Below are the code and all the weights of a small trained network. Each question names an input and a class and asks about switching units off, where a switched-off unit gives its printed mean instead of its output.

import numpy as np


def w(rows, s, z=0):
    codes = np.array(rows[::2]) - 128.0
    scale = np.full(codes.shape[1], s)
    scale[-1] = z or s
    return codes * scale


def f(y):
    return y / 2 * (1 + np.tanh(0.7978845608 * (y + 0.044715 * y**3)))


def log_softmax(a):
    a = a - a.max(-1, keepdims=True)
    return a - np.log(np.exp(a).sum(-1, keepdims=True))


def net(x, mask):
    res = np.array(x, float).reshape(1, 7) / 4 @ E
    y = f(res @ A[0][:, :-1].T + A[0][:, -1])
    res = res + np.where(mask, y, B[0][:, -1]) @ B[0][:, :-1]
    return log_softmax(res[-1] @ U[:, :-1].T + U[:, -1])


A, B = {}, {}
E = w([
[67,164,116,178,178,114,23,81,159,81,160],'x0',
[107,156,179,140,94,43,170,126,81,17,125],'x1',
[251,100,209,107,58,179,89,119,82,58,134],'x2',
[92,119,95,95,151,134,102,68,105,137,19],'x3',
[85,141,176,46,216,217,221,2,225,171,172],'x4',
[104,92,86,180,93,211,38,211,139,91,172],'x5',
[91,219,143,79,89,124,121,211,60,222,149],'x6',
],0.0071)
A[0] = w([
[153,192,226,152,66,170,215,184,55,147,87,153],'n1',
[23,141,187,86,160,108,206,65,228,28,67,202],'n2',
[175,103,142,163,202,168,37,89,121,195,137,251],'n3',
[197,58,107,81,35,98,73,181,72,154,59,241],'n4',
[110,32,190,172,136,63,35,150,104,50,80,191],'n5',
[118,174,139,130,106,162,73,234,147,135,161,242],'n6',
[1,192,120,117,61,120,187,16,149,144,49,254],'n7',
[133,107,113,171,129,68,132,61,88,97,76,121],'n8',
[86,199,86,152,212,249,101,196,145,167,216,228],'n9',
[135,24,103,162,78,189,187,52,147,99,134,253],'n10',
[217,66,115,189,178,9,43,153,174,45,107,196],'n11',
],0.0058,0.0025)
B[0] = w([
[156,139,86,36,206,78,149,217,117,216,148,208],'n1',
[137,59,179,112,203,184,68,83,105,151,219,254],'n2',
[149,4,67,209,34,111,186,46,155,196,5,181],'n3',
[227,248,21,122,44,172,169,169,35,151,68,250],'n4',
[107,249,137,219,159,212,116,147,153,22,34,223],'n5',
[98,141,53,142,68,130,116,165,205,196,158,205],'n6',
[99,79,188,92,198,106,33,54,3,162,97,240],'n7',
[176,197,149,171,181,139,58,39,55,60,121,176],'n8',
[7,8,7,47,55,101,114,212,137,87,149,223],'n9',
[250,71,215,102,158,245,92,139,145,83,181,204],'n10',
[114,192,155,173,140,194,52,138,100,43,91,237],'n11',
],0.0056,0.0077)
U = w([
[160,214,51,197,59,120,61,121,82,94,37,52],'0',
[209,178,86,34,133,85,191,226,87,180,127,5],'1',
[121,149,143,65,188,133,121,56,104,182,122,170],'2',
[175,39,46,96,97,255,85,107,205,151,94,247],'3',
[136,134,217,199,188,168,101,134,185,43,169,82],'4',
[18,122,43,123,153,72,102,204,171,186,170,252],'5',
],0.0067,0.0023)

Each question gives the input, the list of numbers given to net, and the class t.
The units are the neurons (one row each of A and B). Each row of codes is followed by its name. A weight is (code - 128) times the scale printed after its matrix; where a second scale follows, it is the last column's (A, B and U).
mask holds one flag per neuron, in row order. A switched-off neuron (its flag False) gives its mean, the last column of its row in B, instead of its output. The means were averaged over made-up inputs and are rounded, as every weight is.
A unit's drop is (log p(t) with every unit on - log p(t) with that unit switched off) / (log p(t) with every unit on - log p(t) with every unit switched off).
The circuit of an input: a set's keep is (log p(t) with only the set's units on - log p(t) with every unit switched off) / (log p(t) with every unit on - log p(t) with every unit switched off). Starting from all 11 units, units are removed one at a time, each time the one whose removal leaves the highest keep (on an exact tie, the one counted first), for as long as the keep stays at least 0.8.
circuit, biggest first: the units of the circuit, biggest drop first
top k neurons: the k neurons with the biggest drops, biggest first
drop of u: that unit's drop, to one decimal
input [5,7,-1,-5,6,-1,7], class 5: circuit, biggest first	n9; n10
input [-4,1,-4,-2,0,0,-4], class 4: circuit, biggest first	n4; n9
input [0,-3,-1,-8,4,1,0], class 5: top 2 neurons	n9; n4
input [-7,-3,8,-1,-5,5,-8], class 0: circuit, biggest first	n4
input [2,4,-1,-5,-1,-2,7], class 5: circuit, biggest first	n4; n6
input [-4,-5,-5,6,-4,-1,-6], class 0: circuit, biggest first	n2; n9
input [-5,4,-2,3,-4,3,5], class 1: circuit, biggest first	n1; n11
input [6,-8,-3,5,0,-3,3], class 5: top 3 neurons	n9; n10; n4
input [6,-4,1,-1,-4,8,-8], class 0: top 2 neurons	n5; n11
input [3,-5,1,4,5,7,7], class 5: top 2 neurons	n9; n10
input [4,0,3,-1,2,-8,-5], class 4: top 2 neurons	n4; n1
input [3,3,-7,5,-2,-5,8], class 2: top 2 neurons	n7; n9
input [-4,7,-2,-5,-5,8,6], class 1: top 2 neurons	n1; n4
input [0,-4,-5,1,8,3,6], class 5: circuit, biggest first	n9
input [-7,-1,-8,-7,6,-2,3], class 5: top 2 neurons	n9; n4
input [-1,-7,-3,5,7,7,7], class 5: top 2 neurons	n9; n10
input [-6,2,8,-1,-3,3,2], class 1: drop of n1	1.0
input [-5,-7,6,-1,-7,2,5], class 1: drop of n1	0.6
input [-1,1,-8,0,0,-7,3], class 2: drop of n7	0.3
